Below are the code and all the weights of a small trained network. Each question names an input and a class and asks about switching units off, where a switched-off unit gives its printed mean instead of its output.

import numpy as np


def w(rows, s, z=0):
    codes = np.array(rows[::2]) - 128.0
    scale = np.full(codes.shape[1], s)
    scale[-1] = z or s
    return codes * scale


def norm(h):
    return h / np.sqrt((h * h).mean(-1, keepdims=True) + 1e-5)


def f(y):
    return y / 2 * (1 + np.tanh(0.7978845608 * (y + 0.044715 * y**3)))


def log_softmax(a):
    a = a - a.max(-1, keepdims=True)
    return a - np.log(np.exp(a).sum(-1, keepdims=True))


def net(x, mask):
    res = np.array(x, float).reshape(1, 7) / 4 @ E
    u = 0
    for l in range(3):
        y = f(norm(res) @ A[l][:, :-1].T + A[l][:, -1])
        res = res + np.where(mask[u : u + 13], y, B[l][:, -1]) @ B[l][:, :-1]
        u += 13
    return log_softmax(norm(res)[-1] @ U[:, :-1].T + U[:, -1])


A, B = {}, {}
E = w([
[74,185,54,61,82,149],'x0',
[132,126,128,126,126,130],'x1',
[170,104,120,107,94,255],'x2',
[126,130,129,130,130,127],'x3',
[125,133,126,131,130,129],'x4',
[53,68,104,141,143,151],'x5',
[148,138,44,90,252,135],'x6',
],0.0088)
A[0] = w([
[168,98,152,96,142,102,180],'0.n1',
[118,158,108,113,99,117,67],'0.n2',
[55,122,93,121,120,133,96],'0.n3',
[168,98,102,148,123,151,5],'0.n4',
[52,91,124,183,130,152,97],'0.n5',
[106,113,233,136,189,123,52],'0.n6',
[157,112,157,161,112,151,49],'0.n7',
[206,251,138,165,106,114,72],'0.n8',
[138,138,144,154,146,89,80],'0.n9',
[133,134,72,140,224,98,242],'0.n10',
[107,133,127,185,60,97,28],'0.n11',
[85,153,142,131,143,176,193],'0.n12',
[106,160,137,73,117,119,164],'0.n13',
],0.012,0.0027)
B[0] = w([
[70,161,81,166,124,119,155],'0.n1',
[67,174,151,155,155,131,141],'0.n2',
[108,122,234,79,197,107,167],'0.n3',
[101,113,137,129,110,164,130],'0.n4',
[177,69,95,63,73,90,172],'0.n5',
[60,124,180,88,180,188,176],'0.n6',
[123,183,95,154,135,114,153],'0.n7',
[126,2,151,33,139,97,202],'0.n8',
[153,202,154,150,111,107,150],'0.n9',
[152,111,59,167,70,140,254],'0.n10',
[135,119,55,154,88,99,169],'0.n11',
[216,92,147,145,146,116,154],'0.n12',
[129,167,169,201,123,155,161],'0.n13',
],0.0088,0.0073)
A[1] = w([
[76,227,117,92,96,134,93],'1.n1',
[69,172,101,115,112,145,47],'1.n2',
[57,78,107,133,138,140,67],'1.n3',
[212,207,158,90,131,101,60],'1.n4',
[70,125,122,79,64,127,73],'1.n5',
[98,129,139,188,69,60,97],'1.n6',
[117,111,152,131,93,214,77],'1.n7',
[69,246,115,51,82,192,1],'1.n8',
[118,75,187,133,110,89,74],'1.n9',
[134,94,153,187,140,137,87],'1.n10',
[74,144,120,115,144,88,122],'1.n11',
[146,105,180,211,169,147,103],'1.n12',
[132,128,163,180,163,129,12],'1.n13',
],0.011,0.0032)
B[1] = w([
[86,106,158,105,211,160,165],'1.n1',
[142,79,164,159,133,151,127],'1.n2',
[171,112,179,78,129,46,164],'1.n3',
[159,2,178,101,180,2,131],'1.n4',
[114,82,112,92,193,129,198],'1.n5',
[145,176,122,199,117,145,253],'1.n6',
[171,196,170,165,164,82,208],'1.n7',
[80,117,139,131,163,134,189],'1.n8',
[92,107,78,112,133,113,237],'1.n9',
[72,154,149,53,147,93,155],'1.n10',
[186,162,122,161,197,105,180],'1.n11',
[68,109,104,94,204,179,173],'1.n12',
[81,185,167,121,204,159,118],'1.n13',
],0.0094,0.0042)
A[2] = w([
[92,96,135,147,135,140,28],'2.n1',
[56,95,208,98,238,118,149],'2.n2',
[176,137,186,136,106,212,13],'2.n3',
[107,236,117,148,133,72,47],'2.n4',
[189,124,166,63,131,103,24],'2.n5',
[72,110,139,137,107,160,3],'2.n6',
[129,159,160,120,26,190,45],'2.n7',
[51,181,166,69,110,154,136],'2.n8',
[186,193,186,114,111,200,8],'2.n9',
[57,146,241,172,14,117,135],'2.n10',
[148,167,123,107,110,185,65],'2.n11',
[207,74,147,56,123,203,148],'2.n12',
[202,55,155,2,103,36,116],'2.n13',
],0.0098,0.0031)
B[2] = w([
[156,144,106,81,150,53,122],'2.n1',
[83,152,182,135,134,209,235],'2.n2',
[143,172,170,160,151,71,149],'2.n3',
[138,149,156,192,143,126,161],'2.n4',
[69,62,126,99,171,63,143],'2.n5',
[194,106,87,68,239,47,117],'2.n6',
[177,167,115,158,138,135,138],'2.n7',
[117,126,75,122,185,204,144],'2.n8',
[156,159,195,183,140,97,149],'2.n9',
[229,123,2,57,142,172,184],'2.n10',
[162,129,128,171,106,95,130],'2.n11',
[102,154,183,170,114,46,218],'2.n12',
[21,103,158,114,66,119,253],'2.n13',
],0.0097,0.0076)
U = w([
[87,30,182,37,120,81,120],'0',
[192,141,61,102,123,165,164],'1',
[72,163,199,87,244,215,2],'2',
[77,168,159,168,81,154,242],'3',
[140,210,192,202,143,63,20],'4',
],0.011,0.0052)

Each question gives the input, the list of numbers given to net, and the class t.
The units are the neurons (one row each of A and B). Each row of codes is followed by its name. A weight is (code - 128) times the scale printed after its matrix; where a second scale follows, it is the last column's (A, B and U).
mask holds one flag per neuron, layer by layer. A switched-off neuron (its flag False) gives its mean, the last column of its row in B, instead of its output. The means were averaged over made-up inputs and are rounded, as every weight is.
A unit's drop is (log p(t) with every unit on - log p(t) with that unit switched off) / (log p(t) with every unit on - log p(t) with every unit switched off).
The circuit of an input: a set's keep is (log p(t) with only the set's units on - log p(t) with every unit switched off) / (log p(t) with every unit on - log p(t) with every unit switched off). Starting from the 12 units with the biggest drops (on a tie, the unit counted first), units are removed one at a time, each time the one whose removal leaves the highest keep (on an exact tie, the one counted first), for as long as the keep stays at least 0.8.
units of the circuit, in order: the units of the circuit, biggest drop first
top k neurons: the k neurons with the biggest drops, biggest first
k most important neurons of layer l: the k neurons of layer l with the biggest drops, biggest first
drop of u: that unit's drop, to one decimal
input [-7,6,8,4,7,6,-3], class 4: units of the circuit, in order -> (1.n7; 2.n3)
input [1,-5,1,-1,-2,4,-4], class 0: units of the circuit, in order -> (0.n5)
input [4,5,-8,1,3,2,-3], class 4: units of the circuit, in order -> (1.n11; 2.n13)
input [-5,-3,-8,2,2,6,-8], class 1: top 2 neurons -> (2.n10; 1.n6)
input [-7,7,8,-4,5,6,8], class 1: top 4 neurons -> (0.n10; 2.n13; 0.n8; 0.n3)
input [-8,-5,0,-2,-1,5,-8], class 1: 2 most important neurons of layer 2 -> (2.n10; 2.n13)
input [-6,7,-5,-8,-8,-2,6], class 3: 2 most important neurons of layer 0 -> (0.n10; 0.n1)
input [-7,-8,0,5,-8,-2,8], class 1: top 2 neurons -> (0.n10; 0.n3)
input [8,-2,8,2,5,3,4], class 2: top 2 neurons -> (1.n8; 0.n10)
input [-1,-5,7,4,-3,6,-7], class 1: top 3 neurons -> (0.n8; 2.n10; 0.n7)
input [-2,-4,7,-6,2,-7,-1], class 0: 2 most important neurons of layer 1 -> (1.n4; 1.n6)
input [7,3,-7,-3,-4,-8,-1], class 0: top 3 neurons -> (0.n8; 1.n4; 0.n6)
input [-5,-7,7,2,-4,6,2], class 4: top 3 neurons -> (2.n12; 0.n8; 1.n7)
input [8,7,-7,5,-5,0,-8], class 1: units of the circuit, in order -> (2.n10)
input [-2,4,3,-6,1,-7,7], class 0: top 2 neurons -> (0.n8; 1.n6)
input [7,7,1,5,6,-4,-6], class 2: 2 most important neurons of layer 0 -> (0.n10; 0.n2)
input [6,2,-5,-3,-7,-6,5], class 0: 2 most important neurons of layer 1 -> (1.n4; 1.n6)
input [-2,-8,6,6,-1,-7,7], class 0: top 4 neurons -> (0.n8; 1.n6; 2.n12; 1.n4)
input [0,7,6,3,-8,5,-7], class 1: top 2 neurons -> (0.n8; 2.n10)
input [5,6,-1,3,5,-2,3], class 2: most important neuron of layer 2 -> (2.n13)
input [3,4,8,-2,6,5,-3], class 4: top 2 neurons -> (0.n8; 1.n7)
input [3,1,-5,-2,-3,-7,-2], class 0: drop of 0.n8 -> 1.9
input [-8,6,-4,3,6,-2,-2], class 2: drop of 0.n6 -> 0.3
input [8,3,6,5,-2,2,-1], class 2: drop of 2.n3 -> 0.0
